X = ((6489, 3000, 2426, 6255, 7336, 5676, 6863, 2835, 3755, 4613, 6570, 7271), (6822, 6193, 4680, 4021, 6677, 6776, 4904, 4131, 3524, 3681, 4879, 5044), (7551, 7904, 5108, 2365, 7538, 7795, 3869, 3737, 2263, 2339, 3919, 3906), (6742, 2636, 2262, 6507, 7317, 5781, 7077, 2820, 3861, 4669, 6767, 7616), (5137, 5525, 5524, 5292, 4957, 5281, 5233, 5526, 5410, 5407, 5268, 5139), (3916, 6692, 7494, 5115, 3231, 4623, 4408, 7376, 6833, 6293, 4657, 3968), (4027, 4892, 6048, 6264, 3830, 4245, 5515, 6432, 6733, 6600, 5608, 5271), (6862, 6130, 4619, 4019, 6838, 6797, 4909, 4012, 3425, 3594, 4884, 5051), (4441, 7651, 7629, 4201, 3655, 5297, 3892, 7144, 6120, 5554, 4154, 3433), (4787, 5237, 5598, 5651, 4624, 4930, 5379, 5754, 5822, 5807, 5428, 5237), (6799, 7946, 5794, 2753, 6531, 7213, 3833, 4639, 3215, 3119, 3933, 3759), (5637, 5208, 4907, 5200, 5762, 5582, 5396, 4791, 4759, 4908, 5391, 5408), (7186, 3248, 2455, 5902, 7630, 6298, 6692, 2713, 3413, 4120, 6414, 7249))
The minimum: 2262
The entry just left of 2426 -> 3000
What is the entry just left of 7213?
A: 6531
The entry just left of the largest entry is 6799
What is the entry just right of 6838?
A: 6797
What is the entry just left of 5608?
A: 6600
What is the entry just left of the smallest entry?
A: 2636
The entry just left of 5281: 4957
The entry just left of 3413 is 2713
The entry just right of 4245: 5515
The entry just right of the smallest entry -> 6507
What is the entry just right of 4623?
A: 4408
What is the entry just right of 5281?
A: 5233

Read these off the grid that follows.
1) Read off the entry just left of -22.1.
2) Read off the entry just right of 22.1.
3) Read off the entry just left of 6.8.
4) Read off the entry just left of 38.3.
[[ 21.6 -24.7  40.2  -1.4 -45.8 -38.0 -19.4 -18.2 -15.3  41.3 -38.0 -46.9
  -25.3]
 [  1.9 -29.9 -35.8   0.9  54.5  38.3 -37.9  22.1   5.3 -54.4  29.8  27.7
  -22.5]
 [-47.6  34.7 -43.4 -39.4  18.7  43.7  35.5 -43.7 -21.8 -16.3  46.4  50.3
   30.7]
 [ 58.0 -22.0  48.9  56.4  22.5 -40.1 -14.4  51.5  48.2  29.3 -40.7 -47.1
  -11.3]
 [ 51.4 -22.1  50.1  52.2  -0.2 -25.6 -14.8  45.9  42.2  32.0 -26.8 -36.4
   -7.0]
 [-53.9  32.0 -47.8 -52.8  31.1  41.0  29.4 -46.4 -36.4 -30.2  40.6  48.7
   27.2]
 [ 47.6  30.9  39.2  49.8  23.2 -30.2  28.9  46.5  43.1  30.3   3.6   8.1
   37.5]
 [ 20.6 -35.1 -28.8  14.8  55.8  44.5 -44.9  32.2   9.2 -49.9  25.6  -1.7
  -31.8]
 [  9.4  29.8  28.9  16.8 -15.8  15.7  36.2   4.2  20.3  44.7  29.8  31.6
   33.1]
 [-48.6  24.6 -47.1 -44.8 -38.4 -33.2  25.6 -45.8 -41.3 -23.5 -20.6   6.8
    7.5]]
1) 51.4
2) 5.3
3) -20.6
4) 54.5

Read these off the array that follows. Counting starts at 1.
1) Which number is the top-left entry?
2) Which number is the entry directly below -10.767?
3) Which number is the entry in row 3 and column 1?
4) Which number is the entry just right of 22.788?
5) Which number is the entry at row 1, column 2?
6) Which number is the top-right entry?
7) Which number is the entry directly below 6.760?
8) Which number is the entry directly above -13.773?
-13.657,9.264,20.832,20.233,14.953,-13.438,-7.552,-6.382,10.338,20.505,15.426,-13.335,16.210,20.556,0.114,-8.567
21.508,-4.283,-10.702,-6.305,-8.525,22.626,16.987,14.695,-2.769,-13.773,-7.483,19.945,-9.090,-11.744,4.588,19.474
16.268,19.376,-10.767,-4.514,10.634,19.314,23.889,20.283,13.291,12.977,-9.913,22.788,6.685,-11.707,-1.747,-11.032
-17.639,-2.380,23.735,9.317,12.233,-14.857,-11.199,-3.960,10.658,11.170,12.038,-14.825,9.813,23.693,2.303,7.610
-11.426,9.143,21.037,3.223,16.912,-11.265,-8.489,-5.125,15.096,20.340,10.305,-12.152,21.324,21.572,21.734,-12.130
21.354,10.391,-13.165,-10.495,6.027,20.947,21.007,17.142,1.945,3.868,-15.167,23.676,3.068,-12.595,-1.060,-5.303
-8.351,-10.498,8.539,13.895,1.541,-6.432,-11.923,-7.226,0.019,2.104,18.871,-11.292,-0.813,9.452,-8.517,21.574
21.677,-14.717,14.834,18.886,-8.624,6.760,-9.793,-13.380,-9.467,-6.356,18.977,-10.600,-9.796,15.982,-13.806,25.423
-10.380,7.688,20.668,16.150,4.395,-6.527,-3.177,-3.419,8.846,16.157,3.538,-7.372,12.249,18.770,-4.660,-6.565
-3.918,24.360,-14.961,-8.193,17.565,14.841,23.427,23.093,17.846,17.287,-13.772,21.700,13.792,-13.338,0.133,-13.491
19.643,-11.539,0.920,14.955,-4.681,12.404,-0.646,-6.528,-2.083,-3.731,17.950,-0.478,-2.145,-0.912,-10.546,17.504
-16.200,20.258,12.282,-15.248,22.675,-11.676,-1.721,13.761,18.727,23.227,-5.798,0.239,20.203,12.854,18.139,-10.788
1) -13.657
2) 23.735
3) 16.268
4) 6.685
5) 9.264
6) -8.567
7) -6.527
8) 20.505

-0.11	-0.02	0.19	0.20	-0.11	0.17	-0.09	0.16	-0.02
0.18	-0.09	0.19	0.16	-0.08	0.14	0.22	0.03	-0.11
0.24	-0.17	-0.17	-0.16	-0.17	-0.17	0.25	-0.16	0.27
0.24	-0.16	-0.16	-0.14	-0.15	-0.17	-0.15	-0.16	0.25
0.24	-0.16	-0.16	-0.16	-0.18	-0.16	0.24	-0.15	0.26
0.23	-0.16	-0.16	-0.16	-0.16	-0.15	0.24	-0.16	0.26
-0.08	0.18	-0.05	-0.05	0.16	0.10	-0.11	0.11	0.23
0.21	0.18	-0.11	-0.11	0.18	0.01	0.20	0.04	0.10
Counting starts at 1.
Read off the entry at row 1, column 1.
Answer: -0.11
Read off the entry at row 1, column 2.
Answer: -0.02
The entry at row 3, column 1 -> 0.24
The entry directly above -0.18: -0.15
Read off the bottom-left entry.
Answer: 0.21
The entry in row 2 and column 1 -> 0.18
Read off the bottom entry of the column that holds the largest entry.
Answer: 0.10
Read off the entry in the top-right corner.
Answer: -0.02
Read off the entry just right of 0.21.
Answer: 0.18
Read off the entry at row 1, column 3.
Answer: 0.19
Read off the entry just right of 0.11.
Answer: 0.23
The entry directly below the largest entry is 0.25
The entry directly above 0.14: 0.17
The largest entry: 0.27
Read off the entry just right of the smallest entry.
Answer: -0.16
The top entry of the column that holds the smallest entry is -0.11
Read off the entry directly below the smallest entry.
Answer: -0.16
